Below is a small trained network, with its code and all its weights. Each question gives an input and a target symbol and asks what happens when units are switched off, that is, made to give their printed mean instead of their output.

import numpy as np


def w(rows, s, z=0):
    codes = np.array(rows[::2]) - 128.0
    scale = np.full(codes.shape[1], s)
    scale[-1] = z or s
    return codes * scale


def norm(h):
    return h / np.sqrt((h * h).mean(-1, keepdims=True) + 1e-5)


def f(y):
    return np.maximum(y, 0)


def softmax(a):
    e = np.exp(a - a.max(-1, keepdims=True))
    return e / e.sum(-1, keepdims=True)


def log_softmax(a):
    a = a - a.max(-1, keepdims=True)
    return a - np.log(np.exp(a).sum(-1, keepdims=True))


def net(x, mask):
    ids = ['αγδζηλξτφψω'.index(c) for c in x.split()]
    T = len(ids)
    res = E[ids] + P[:T]
    r = norm(res)
    for j in range(2):
        rows = slice(3 * j, 3 * j + 3)
        q, k, v = (r @ M[0][rows].T for M in (Q, K, V))
        z = softmax(np.where(np.tri(T) > 0, q @ k.T / 3**0.5, -1e9)) @ v
        o = O[0][rows]
        res = res + np.where(mask[j], z, o[:, -1]) @ o[:, :-1]
    y = f(norm(res) @ A[0][:, :-1].T + A[0][:, -1])
    res = res + np.where(mask[2:14], y, B[0][:, -1]) @ B[0][:, :-1]
    return log_softmax(norm(res)[-1] @ U[:, :-1].T + U[:, -1])


Q, K, V, O, A, B = {}, {}, {}, {}, {}, {}
E = w([
[142,126,154,105,173,155,188,98],'α',
[82,132,199,160,110,97,107,95],'γ',
[109,142,165,95,86,122,162,173],'δ',
[90,123,158,70,147,152,84,155],'ζ',
[112,198,111,111,128,149,139,117],'η',
[120,155,135,165,107,188,120,92],'λ',
[208,92,99,149,153,3,89,196],'ξ',
[104,189,114,157,146,149,155,144],'τ',
[107,199,133,152,147,188,140,155],'φ',
[133,162,150,184,139,191,113,113],'ψ',
[90,160,106,184,152,179,123,119],'ω',
],0.015)
P = w([
[180,255,49,167,112,190,88,136],'0',
[170,228,73,169,117,192,108,144],'1',
[160,211,81,171,133,189,117,156],'2',
[148,202,97,170,141,175,132,165],'3',
[129,182,103,174,151,181,129,176],'4',
[132,171,117,178,149,172,148,177],'5',
[108,147,120,191,174,169,168,209],'6',
[108,135,132,176,168,170,175,185],'7',
[103,124,141,166,181,158,183,187],'8',
[96,114,142,154,175,137,179,193],'9',
[105,93,130,156,170,122,174,188],'10',
[111,76,143,144,176,122,186,187],'11',
[94,55,159,144,194,111,189,183],'12',
],0.006)
Q[0] = w([
[162,63,96,69,24,8,65,63],'H1',
[138,176,150,207,186,173,186,191],'H1',
[103,173,140,153,107,134,86,183],'H1',
[62,167,220,145,132,167,128,152],'H2',
[122,124,179,149,155,126,158,66],'H2',
[78,161,251,178,190,200,201,193],'H2',
],0.011)
K[0] = w([
[157,250,61,186,101,167,102,129],'H1',
[118,58,193,84,115,84,175,130],'H1',
[148,47,128,120,126,43,112,171],'H1',
[121,73,120,130,144,62,101,158],'H2',
[160,105,136,145,133,91,132,102],'H2',
[170,30,133,100,149,44,147,148],'H2',
],0.012)
V[0] = w([
[53,165,152,191,26,115,50,175],'H1',
[83,94,128,90,178,185,26,136],'H1',
[142,137,211,21,42,160,188,188],'H1',
[2,82,138,60,125,211,181,121],'H2',
[44,139,143,120,126,142,179,49],'H2',
[148,162,122,112,136,209,181,108],'H2',
],0.0067)
O[0] = w([
[96,67,169,111,97,1,104,110,112],'H1',
[72,139,115,48,147,155,30,92,109],'H1',
[68,149,119,141,36,146,136,165,252],'H1',
[168,161,73,153,84,127,61,71,50],'H2',
[146,180,105,144,133,100,145,36,100],'H2',
[156,106,67,102,72,138,147,119,224],'H2',
],0.01,0.0024)
A[0] = w([
[166,78,181,107,196,172,107,163,145],'N1',
[100,142,76,128,48,130,104,80,103],'N2',
[77,106,205,103,159,1,136,70,128],'N3',
[165,159,167,135,29,142,109,211,137],'N4',
[112,199,131,71,84,109,110,156,127],'N5',
[139,107,172,177,120,178,66,159,175],'N6',
[171,143,162,125,127,112,133,50,114],'N7',
[139,174,76,123,116,175,111,192,2],'N8',
[151,138,103,16,104,114,167,118,53],'N9',
[196,46,81,94,94,73,128,122,100],'N10',
[185,153,43,102,120,71,128,178,49],'N11',
[109,189,131,183,166,115,150,168,73],'N12',
],0.0093,0.0068)
B[0] = w([
[142,131,148,163,147,76,144,218,189],'N1',
[152,82,187,79,152,127,135,223,188],'N2',
[153,197,216,223,94,172,87,115,254],'N3',
[59,77,69,154,175,61,182,78,192],'N4',
[132,86,114,193,124,126,50,132,166],'N5',
[126,174,111,22,155,84,169,191,198],'N6',
[93,128,177,170,102,99,152,179,166],'N7',
[139,86,168,176,147,200,121,107,159],'N8',
[46,254,77,127,137,41,141,110,130],'N9',
[168,72,100,84,50,196,105,38,144],'N10',
[91,138,181,45,128,135,174,10,142],'N11',
[100,39,223,53,132,153,102,147,156],'N12',
],0.0078)
U = w([
[154,170,85,140,95,238,192,135,240],'α',
[115,199,237,201,89,119,107,103,108],'γ',
[52,85,55,174,33,76,188,168,132],'δ',
[87,129,119,54,104,159,24,166,218],'ζ',
[66,225,124,56,131,80,188,91,85],'η',
[194,39,216,82,41,185,152,196,2],'λ',
[172,51,140,123,153,111,139,137,170],'ξ',
[84,123,189,43,134,141,210,79,109],'τ',
[64,6,142,162,185,183,129,71,65],'φ',
[235,201,92,116,160,23,138,253,88],'ψ',
[126,110,58,188,234,72,106,111,103],'ω',
],0.0068,0.0025)

Each question gives the input, a string of symbols that net reads in full, and the target symbol t.
The units are the heads (3 rows each of Q, K, V and O) and the neurons (one row each of A and B). Each row of codes is followed by its name. A weight is (code - 128) times the scale printed after its matrix; where a second scale follows, it is the last column's (O, A, B and U).
mask holds one flag per unit, heads first, then neurons. A switched-off unit (its flag False) gives its mean, the last column of its rows in O or B, instead of its output. The means were averaged over made-up inputs and are rounded, as every weight is.
A unit's drop is (log p(t) with every unit on - log p(t) with that unit switched off) / (log p(t) with every unit on - log p(t) with every unit switched off).
The circuit of an input: a set's keep is (log p(t) with only the set's units on - log p(t) with every unit switched off) / (log p(t) with every unit on - log p(t) with every unit switched off). Starting from the 12 units with the biggest drops (on a tie, the unit counted first), units are removed one at a time, each time the one whose removal leaves the highest keep (on an exact tie, the one counted first), for as long as the keep stays at least 0.8.
circuit, biggest first: the units of the circuit, biggest drop first
unit that matters most: the unit with the biggest drop
top k neurons: the k neurons with the biggest drops, biggest first
heads that matter: for each layer, one digit per head in row order, 1 if its drop is at least 0.15 and else 0, layers parted by /
drop of u: that unit's drop, to one decimal
input ψ τ τ, target τ: circuit, biggest first : H1, N11, H2, N12
input δ γ ω ζ τ ψ, target ζ: heads that matter : 10
input ψ ψ λ, target λ: heads that matter : 11
input ψ λ ψ α φ α ω, target α: unit that matters most : H2
input τ ψ φ α ψ ψ γ ω φ φ α λ, target α: heads that matter : 10
input ψ γ ψ ψ τ λ ω ω, target γ: heads that matter : 10
input λ α α ψ φ η ψ γ α λ φ η, target α: heads that matter : 11
input α τ ψ ζ γ δ η, target δ: circuit, biggest first : H1, N4
input γ α α ψ ψ ω α ψ δ, target δ: circuit, biggest first : N4, H2
input ψ φ η ω, target ω: heads that matter : 11
input δ ψ ψ λ α η γ δ ψ ω, target δ: circuit, biggest first : H1, N3
input ω ψ ψ φ ψ φ τ, target τ: top 3 neurons : N12, N11, N3
input φ ψ γ γ ψ γ α, target α: heads that matter : 11
input α λ δ λ, target δ: heads that matter : 10
input λ α α γ η, target γ: unit that matters most : H1
input ζ ψ ψ ω ψ γ α τ, target α: heads that matter : 01
input λ φ ζ λ γ λ λ δ α δ λ ψ τ, target δ: top 2 neurons : N4, N3
input ψ φ λ α γ ψ α φ, target α: drop of H2 : 0.3
input ω α δ τ α ω φ ω ψ ψ η γ τ, target γ: drop of H1 : 0.5
input ψ λ ψ ψ ψ ψ φ, target φ: unit that matters most : H2
